Below are the code and all the weights of a small trained network. Each question names an input and a class and asks about switching units off, where a switched-off unit gives its printed mean instead of its output.

import numpy as np


def w(rows, s, z=0):
    codes = np.array(rows[::2]) - 128.0
    scale = np.full(codes.shape[1], s)
    scale[-1] = z or s
    return codes * scale


def norm(h):
    return h / np.sqrt((h * h).mean(-1, keepdims=True) + 1e-5)


def f(y):
    return np.maximum(y, 0)


def log_softmax(a):
    a = a - a.max(-1, keepdims=True)
    return a - np.log(np.exp(a).sum(-1, keepdims=True))


def net(x, mask):
    res = np.array(x, float).reshape(1, 8) / 4 @ E
    u = 0
    for l in range(2):
        y = f(norm(res) @ A[l][:, :-1].T + A[l][:, -1])
        res = res + np.where(mask[u : u + 8], y, B[l][:, -1]) @ B[l][:, :-1]
        u += 8
    return log_softmax(norm(res)[-1] @ U[:, :-1].T + U[:, -1])


A, B = {}, {}
E = w([
[103,126,118,164,78,88,164,69,116,77],'x0',
[74,86,113,118,153,79,190,192,42,50],'x1',
[81,204,237,133,175,111,161,117,96,3],'x2',
[39,166,144,145,89,93,125,117,186,96],'x3',
[90,155,134,96,108,113,91,154,190,154],'x4',
[128,108,101,220,126,192,218,129,153,134],'x5',
[133,107,76,113,81,50,172,152,148,87],'x6',
[144,131,138,127,104,133,35,132,190,76],'x7',
],0.0067)
A[0] = w([
[93,136,232,163,80,113,152,3,145,13,1],'L0N1',
[125,168,105,97,122,92,126,146,213,153,43],'L0N2',
[181,25,43,171,119,107,181,127,151,139,31],'L0N3',
[124,103,152,81,178,98,92,142,122,62,29],'L0N4',
[101,178,126,85,76,86,110,150,236,141,14],'L0N5',
[179,211,122,134,227,175,134,127,76,132,54],'L0N6',
[152,111,140,92,108,93,99,144,86,169,66],'L0N7',
[109,104,182,84,185,81,83,153,87,10,11],'L0N8',
],0.0061,0.0062)
B[0] = w([
[129,254,34,231,161,141,108,77,108,87,243],'L0N1',
[114,132,207,163,86,100,74,120,153,142,181],'L0N2',
[194,143,82,157,53,161,170,149,110,84,254],'L0N3',
[196,167,154,69,78,147,118,165,87,124,171],'L0N4',
[105,168,173,100,66,103,142,114,203,161,214],'L0N5',
[166,128,212,113,93,129,153,86,121,155,200],'L0N6',
[119,148,131,163,124,101,113,57,93,88,173],'L0N7',
[164,148,171,79,95,162,87,248,71,56,243],'L0N8',
],0.0068,0.0026)
A[1] = w([
[89,161,104,154,179,85,166,114,114,90,62],'L1N1',
[143,133,158,126,209,140,171,99,66,139,77],'L1N2',
[154,108,146,151,176,249,105,123,145,199,52],'L1N3',
[110,151,180,113,159,132,69,119,145,133,164],'L1N4',
[43,95,149,121,166,89,194,188,110,101,3],'L1N5',
[150,79,77,68,138,56,65,89,122,179,36],'L1N6',
[133,128,133,115,124,136,98,118,254,142,83],'L1N7',
[101,97,102,127,110,133,204,167,97,123,54],'L1N8',
],0.0094,0.006)
B[1] = w([
[24,137,78,166,182,178,107,92,139,126,186],'L1N1',
[168,155,191,65,113,98,185,65,187,125,206],'L1N2',
[154,109,126,183,239,203,78,179,179,112,235],'L1N3',
[164,78,56,140,91,96,229,174,119,123,242],'L1N4',
[47,2,181,63,192,43,62,78,116,145,179],'L1N5',
[53,186,89,113,111,205,76,32,37,150,200],'L1N6',
[52,136,162,119,107,65,109,204,175,189,254],'L1N7',
[130,28,146,128,91,61,136,93,177,139,207],'L1N8',
],0.007,0.0049)
U = w([
[57,246,110,216,151,117,157,71,128,19,246],'0',
[168,110,95,192,213,224,42,192,216,199,105],'1',
[161,159,187,38,142,91,95,242,49,14,226],'2',
[214,35,32,173,38,119,209,144,122,120,173],'3',
[15,19,166,98,173,34,168,91,110,99,24],'4',
[73,189,130,105,25,51,67,182,240,201,128],'5',
[124,138,55,62,83,159,42,57,36,194,83],'6',
[227,136,226,95,217,167,213,77,122,163,1],'7',
],0.013,0.0018)

Each question gives the input, the list of numbers given to net, and the class t.
The units are the neurons (one row each of A and B). Each row of codes is followed by its name. A weight is (code - 128) times the scale printed after its matrix; where a second scale follows, it is the last column's (A, B and U).
mask holds one flag per neuron, layer by layer. A switched-off neuron (its flag False) gives its mean, the last column of its row in B, instead of its output. The means were averaged over made-up inputs and are rounded, as every weight is.
A unit's drop is (log p(t) with every unit on - log p(t) with that unit switched off) / (log p(t) with every unit on - log p(t) with every unit switched off).
The circuit of an input: a set's keep is (log p(t) with only the set's units on - log p(t) with every unit switched off) / (log p(t) with every unit on - log p(t) with every unit switched off). Starting from the 12 units with the biggest drops (on a tie, the unit counted first), units are removed one at a time, each time the one whose removal leaves the highest keep (on an exact tie, the one counted first), for as long as the keep stays at least 0.8.
units of the circuit, in order: the units of the circuit, biggest drop first
top k neurons: the k neurons with the biggest drops, biggest first
top k neurons in layer l: the k neurons of layer l with the biggest drops, biggest first
drop of u: that unit's drop, to one decimal
input [1,0,-1,4,0,-4,-5,-8], class 7: top 3 neurons in layer 1 => (L1N2, L1N7, L1N8)
input [-1,3,-4,5,5,2,1,-7], class 4: units of the circuit, in order => (L1N5)
input [6,6,0,0,8,7,3,3], class 4: top 2 neurons in layer 1 => (L1N5, L1N8)
input [2,1,3,-6,1,3,3,-2], class 4: top 2 neurons in layer 1 => (L1N8, L1N4)
input [-4,-3,4,1,0,2,-2,-1], class 7: top 2 neurons => (L0N6, L1N2)
input [-3,-2,2,0,-5,-4,-4,1], class 7: top 2 neurons => (L0N6, L1N2)
input [5,8,-4,4,4,-3,-6,3], class 2: top 3 neurons => (L0N8, L1N8, L0N4)
input [4,6,7,-3,4,6,6,1], class 4: top 2 neurons => (L1N5, L1N8)
input [-8,1,0,2,3,2,-2,-8], class 7: top 4 neurons => (L1N2, L0N6, L1N7, L1N1)
input [7,4,-1,-7,-1,-1,-5,-3], class 7: top 2 neurons => (L1N2, L1N4)
input [-8,8,-8,-3,-5,-5,-5,6], class 6: top 2 neurons => (L1N6, L0N7)
input [2,0,-7,3,3,-1,-7,-8], class 1: drop of L1N3 => 1.4
input [-1,7,-7,-8,4,-6,5,1], class 6: drop of L1N6 => 0.8
input [1,-6,-2,-6,-7,-5,7,1], class 6: drop of L1N6 => 0.6
input [-2,-2,2,7,-6,-8,-7,1], class 2: top neuron in layer 1 => (L1N4)
